Below are the code and all the weights of a small trained network. Each question names an input and a target symbol and asks about switching units off, where a switched-off unit gives its printed mean instead of its output.

import numpy as np


def w(rows, s, z=0):
    codes = np.array(rows[::2]) - 128.0
    scale = np.full(codes.shape[1], s)
    scale[-1] = z or s
    return codes * scale


def norm(h):
    return h / np.sqrt((h * h).mean(-1, keepdims=True) + 1e-5)


def softmax(a):
    e = np.exp(a - a.max(-1, keepdims=True))
    return e / e.sum(-1, keepdims=True)


def log_softmax(a):
    a = a - a.max(-1, keepdims=True)
    return a - np.log(np.exp(a).sum(-1, keepdims=True))


def net(x, mask):
    ids = ['ΣΦΨγδζηλμξτω'.index(c) for c in x.split()]
    T = len(ids)
    res = E[ids] + P[:T]
    u = 0
    for l in range(2):
        r = norm(res)
        for j in range(3):
            rows = slice(3 * j, 3 * j + 3)
            q, k, v = (r @ M[l][rows].T for M in (Q, K, V))
            z = softmax(np.where(np.tri(T) > 0, q @ k.T / 3**0.5, -1e9)) @ v
            o = O[l][rows]
            res = res + np.where(mask[u + j], z, o[:, -1]) @ o[:, :-1]
        u += 3
    return log_softmax(norm(res)[-1] @ U[:, :-1].T + U[:, -1])


Q, K, V, O = {}, {}, {}, {}
E = w([
[153,87,114,117,157,129,179,216,101,124,140,137],'Σ',
[98,104,95,169,201,157,131,120,119,82,137,133],'Φ',
[130,125,103,111,162,37,140,120,145,93,98,151],'Ψ',
[88,192,220,153,110,99,146,55,109,103,107,74],'γ',
[145,70,120,169,123,92,138,180,148,157,205,124],'δ',
[125,99,143,199,200,127,128,113,113,125,141,164],'ζ',
[166,119,71,131,184,87,185,127,128,102,120,140],'η',
[88,164,212,173,126,104,74,106,147,120,54,65],'λ',
[86,167,251,150,123,91,122,81,128,117,67,50],'μ',
[77,94,98,130,100,73,109,107,110,221,167,132],'ξ',
[60,95,133,132,161,174,184,124,178,90,124,179],'τ',
[123,113,107,177,251,144,107,139,80,118,150,127],'ω',
],0.024)
P = w([
[250,40,125,96,64,209,55,63,120,135,100,51],'0',
[14,71,116,210,190,124,183,116,119,104,118,3],'1',
[21,96,123,194,172,121,201,102,141,106,118,59],'2',
[42,128,129,178,165,116,192,102,119,108,131,73],'3',
[59,149,132,179,166,113,172,113,131,110,125,82],'4',
[66,158,134,173,154,107,171,112,114,97,128,97],'5',
[76,173,137,176,159,104,156,119,116,105,132,103],'6',
[88,183,136,175,161,100,140,126,114,101,128,104],'7',
[91,201,135,173,160,99,134,128,117,95,133,111],'8',
[97,213,142,171,164,96,118,138,114,98,139,110],'9',
[98,219,159,163,166,98,112,133,110,85,136,121],'10',
[100,230,173,144,174,98,93,131,107,72,139,123],'11',
[112,234,213,118,208,105,52,123,113,78,130,124],'12',
],0.0073)
Q[0] = w([
[188,119,73,141,171,133,138,107,207,97,128,216],'0.h0',
[164,139,139,158,138,214,136,126,106,80,99,125],'0.h0',
[31,156,124,176,158,66,117,98,87,116,79,97],'0.h0',
[24,119,140,198,164,171,129,158,122,120,112,66],'0.h1',
[111,50,100,130,141,141,124,177,154,141,171,243],'0.h1',
[98,184,192,172,121,165,202,87,153,121,103,105],'0.h1',
[132,108,142,148,14,155,57,113,133,121,162,111],'0.h2',
[102,116,136,191,191,108,164,203,102,76,132,72],'0.h2',
[103,48,75,80,160,182,130,212,95,122,156,254],'0.h2',
],0.0088)
K[0] = w([
[147,121,61,172,185,101,160,80,153,111,98,114],'0.h0',
[164,135,120,90,207,208,143,140,59,131,93,186],'0.h0',
[57,167,144,93,156,101,76,68,95,142,87,184],'0.h0',
[128,115,182,113,77,159,116,126,112,157,122,99],'0.h1',
[49,148,119,128,112,119,198,238,129,131,204,143],'0.h1',
[142,105,26,107,111,139,148,33,56,137,113,74],'0.h1',
[109,111,150,166,95,104,91,138,187,193,177,55],'0.h2',
[195,77,167,133,194,118,101,121,189,82,155,102],'0.h2',
[62,151,120,141,106,178,192,254,156,127,149,155],'0.h2',
],0.0078)
V[0] = w([
[125,142,130,154,131,155,189,254,101,125,135,125],'0.h0',
[134,71,140,92,96,150,130,168,146,130,110,126],'0.h0',
[88,169,130,80,113,136,48,63,150,148,152,134],'0.h0',
[150,134,150,179,134,207,140,135,133,116,152,145],'0.h1',
[105,196,91,173,152,82,178,154,162,88,97,156],'0.h1',
[131,94,203,141,88,115,183,116,159,149,141,149],'0.h1',
[164,137,116,102,197,169,155,173,136,75,104,137],'0.h2',
[135,134,57,115,76,108,79,96,81,181,178,83],'0.h2',
[141,165,137,155,137,141,118,153,72,109,168,104],'0.h2',
],0.0084)
O[0] = w([
[148,163,210,131,166,62,78,83,136,119,85,140,49],'0.h0',
[137,195,32,89,119,93,131,79,123,155,154,129,4],'0.h0',
[135,79,9,178,120,122,235,140,154,167,115,93,96],'0.h0',
[132,58,115,42,65,119,173,155,142,169,85,139,47],'0.h1',
[124,127,246,112,137,134,95,39,121,185,89,177,133],'0.h1',
[123,156,63,188,146,163,158,89,57,114,123,103,229],'0.h1',
[65,98,45,175,93,126,214,153,163,148,175,119,79],'0.h2',
[93,159,194,1,130,136,147,122,139,81,77,191,138],'0.h2',
[109,142,79,117,116,121,139,34,217,105,112,124,131],'0.h2',
],0.0074,0.0034)
Q[1] = w([
[107,170,179,167,94,155,140,102,128,114,92,34],'1.h0',
[117,199,178,103,138,94,95,121,102,124,128,134],'1.h0',
[137,134,148,102,146,100,155,129,167,105,103,134],'1.h0',
[140,128,127,91,104,140,90,133,136,141,166,184],'1.h1',
[140,119,118,117,175,126,114,130,123,102,141,251],'1.h1',
[164,172,143,101,140,121,120,142,98,111,99,134],'1.h1',
[147,52,79,111,160,102,157,154,149,160,156,160],'1.h2',
[151,199,142,86,145,100,82,128,128,109,98,173],'1.h2',
[158,119,134,93,122,87,127,113,98,140,162,164],'1.h2',
],0.016)
K[1] = w([
[181,131,102,159,34,228,134,122,184,114,141,96],'1.h0',
[86,129,141,17,25,153,81,51,52,190,99,98],'1.h0',
[103,164,148,135,120,117,142,124,166,174,137,96],'1.h0',
[85,41,136,105,137,107,116,133,79,143,175,134],'1.h1',
[123,121,148,160,210,99,101,126,160,140,153,245],'1.h1',
[92,173,196,122,103,121,110,66,159,159,106,169],'1.h1',
[70,164,191,184,203,26,170,156,138,146,162,198],'1.h2',
[83,122,165,62,66,135,168,41,68,172,64,109],'1.h2',
[92,100,144,124,140,76,131,175,102,146,83,150],'1.h2',
],0.013)
V[1] = w([
[153,141,143,102,130,95,134,185,191,89,143,96],'1.h0',
[168,92,89,146,184,100,109,123,109,87,171,142],'1.h0',
[64,154,108,66,60,184,51,116,118,164,136,173],'1.h0',
[107,73,161,144,143,102,92,134,90,200,208,149],'1.h1',
[198,132,164,112,176,171,170,174,85,58,113,115],'1.h1',
[248,100,26,81,121,162,200,199,125,77,95,92],'1.h1',
[181,136,169,60,111,167,239,54,88,177,139,162],'1.h2',
[92,171,98,101,72,200,74,100,169,219,69,97],'1.h2',
[180,132,134,86,138,67,108,220,157,205,118,180],'1.h2',
],0.011)
O[1] = w([
[126,127,132,85,73,122,185,95,140,144,144,147,89],'1.h0',
[146,83,82,216,112,137,184,146,106,145,132,141,169],'1.h0',
[95,140,230,133,176,105,93,137,159,160,154,147,101],'1.h0',
[96,141,183,145,156,37,69,88,130,108,128,120,177],'1.h1',
[90,162,66,157,142,122,140,179,141,204,109,131,146],'1.h1',
[117,99,64,228,164,207,246,161,104,124,106,49,103],'1.h1',
[136,117,127,139,19,124,107,131,132,93,183,122,60],'1.h2',
[180,137,148,55,69,23,104,94,114,107,86,168,5],'1.h2',
[132,130,59,143,99,168,173,138,87,88,50,82,119],'1.h2',
],0.012,0.016)
U = w([
[120,48,37,157,105,93,133,172,92,114,117,135,229],'Σ',
[53,160,187,157,255,155,95,141,106,131,155,130,2],'Φ',
[211,98,149,146,110,67,83,119,97,65,131,213,251],'Ψ',
[131,130,132,55,153,168,146,117,211,84,107,115,107],'γ',
[145,195,90,117,138,179,41,89,83,86,76,64,78],'δ',
[155,199,82,117,136,72,101,90,144,190,137,22,64],'ζ',
[234,141,163,109,189,113,155,112,140,141,41,128,101],'η',
[123,141,182,191,76,165,116,65,103,182,53,172,73],'λ',
[157,135,147,129,72,143,108,159,187,178,206,93,103],'μ',
[124,212,143,132,108,116,130,236,152,113,83,156,98],'ξ',
[136,66,191,124,119,117,168,147,200,138,100,147,97],'τ',
[67,123,141,120,86,194,77,141,147,60,171,107,69],'ω',
],0.0083,0.0099)

Each question gives the input, a string of symbols that net reads in full, and the target symbol t.
The units are the heads (3 rows each of Q, K, V and O). Each row of codes is followed by its name. A weight is (code - 128) times the scale printed after its matrix; where a second scale follows, it is the last column's (O and U).
mask holds one flag per head, layer by layer. A switched-off head (its flag False) gives its mean, the last column of its rows in O, instead of its output. The means were averaged over made-up inputs and are rounded, as every weight is.
A unit's drop is (log p(t) with every unit on - log p(t) with that unit switched off) / (log p(t) with every unit on - log p(t) with every unit switched off).
The circuit of an input: a set's keep is (log p(t) with only the set's units on - log p(t) with every unit switched off) / (log p(t) with every unit on - log p(t) with every unit switched off). Starting from all 6 units, units are removed one at a time, each time the one whose removal leaves the highest keep (on an exact tie, the one counted first), for as long as the keep stays at least 0.8.
circuit, biggest first: the units of the circuit, biggest drop first
most important unit: the unit with the biggest drop
which heads matter: for each layer, one digit per head in row order, 1 if its drop is at least 0.15 and else 0, layers parted by /
drop of u: that unit's drop, to one decimal
input Σ γ γ, target δ: most important unit -> 0.h0
input ξ τ Σ δ ξ ξ Ψ ξ, target Ψ: circuit, biggest first -> 0.h2, 1.h2
input δ Σ λ, target λ: which heads matter -> 110 / 111
input λ Ψ δ ξ μ γ δ δ γ, target η: which heads matter -> 110 / 011
input ξ ξ Ψ ξ λ Ψ Σ Ψ Σ δ γ ξ τ, target Σ: circuit, biggest first -> 0.h2, 1.h0
input ζ τ Σ ζ ξ Φ δ γ Σ ζ ξ ξ, target Ψ: circuit, biggest first -> 0.h2, 1.h1
input Ψ Σ ω ζ δ ξ Σ Ψ ξ δ ξ Ψ δ, target Ψ: which heads matter -> 100 / 001
input δ ζ Φ δ ξ Σ δ γ, target λ: circuit, biggest first -> 0.h1, 1.h0, 1.h1, 0.h0
input ζ Φ δ ξ ξ μ, target Σ: which heads matter -> 010 / 100
input τ η μ μ, target Ψ: which heads matter -> 000 / 011
input δ η ζ Σ ξ η ξ δ Σ Σ η, target Ψ: circuit, biggest first -> 0.h0, 1.h2
input η μ δ ξ ξ γ ξ ξ ξ ξ λ, target ω: which heads matter -> 101 / 011
input δ Ψ ζ ζ λ, target λ: circuit, biggest first -> 1.h0, 1.h1, 1.h2, 0.h0
input ω ξ τ, target Σ: circuit, biggest first -> 0.h2
input δ δ Σ Σ η ζ λ τ Σ δ Σ, target Ψ: which heads matter -> 100 / 000
input γ ξ γ, target μ: circuit, biggest first -> 1.h2, 1.h1, 0.h0
input ξ δ ξ Ψ ξ ξ ξ γ δ δ η, target Σ: circuit, biggest first -> 0.h2, 1.h0
input ξ Σ η δ Ψ Σ δ η Σ, target Ψ: circuit, biggest first -> 0.h0, 1.h2
input δ δ ζ ξ δ η ξ Σ ω ξ η Ψ, target Σ: which heads matter -> 101 / 100
input η ξ ξ Σ δ δ μ λ η γ, target ω: most important unit -> 1.h2
input δ μ λ δ η ω δ Σ Ψ Ψ λ ζ Ψ, target Ψ: which heads matter -> 010 / 010
input γ η δ λ λ, target μ: which heads matter -> 110 / 011
input ξ ξ Σ Σ τ τ ξ δ γ τ Φ η, target Σ: drop of 0.h2 -> 3.4
input ξ δ λ μ δ ξ Φ Σ τ μ ω, target Σ: drop of 1.h1 -> 0.1
input μ δ γ Ψ ζ ξ λ Ψ Φ Ψ, target Ψ: drop of 0.h0 -> -0.2
input ξ γ λ λ ξ ζ Σ ζ ξ ζ ξ Σ δ, target Σ: drop of 1.h0 -> 0.3
input Φ γ Ψ ξ ξ Ψ δ μ, target τ: most important unit -> 0.h1
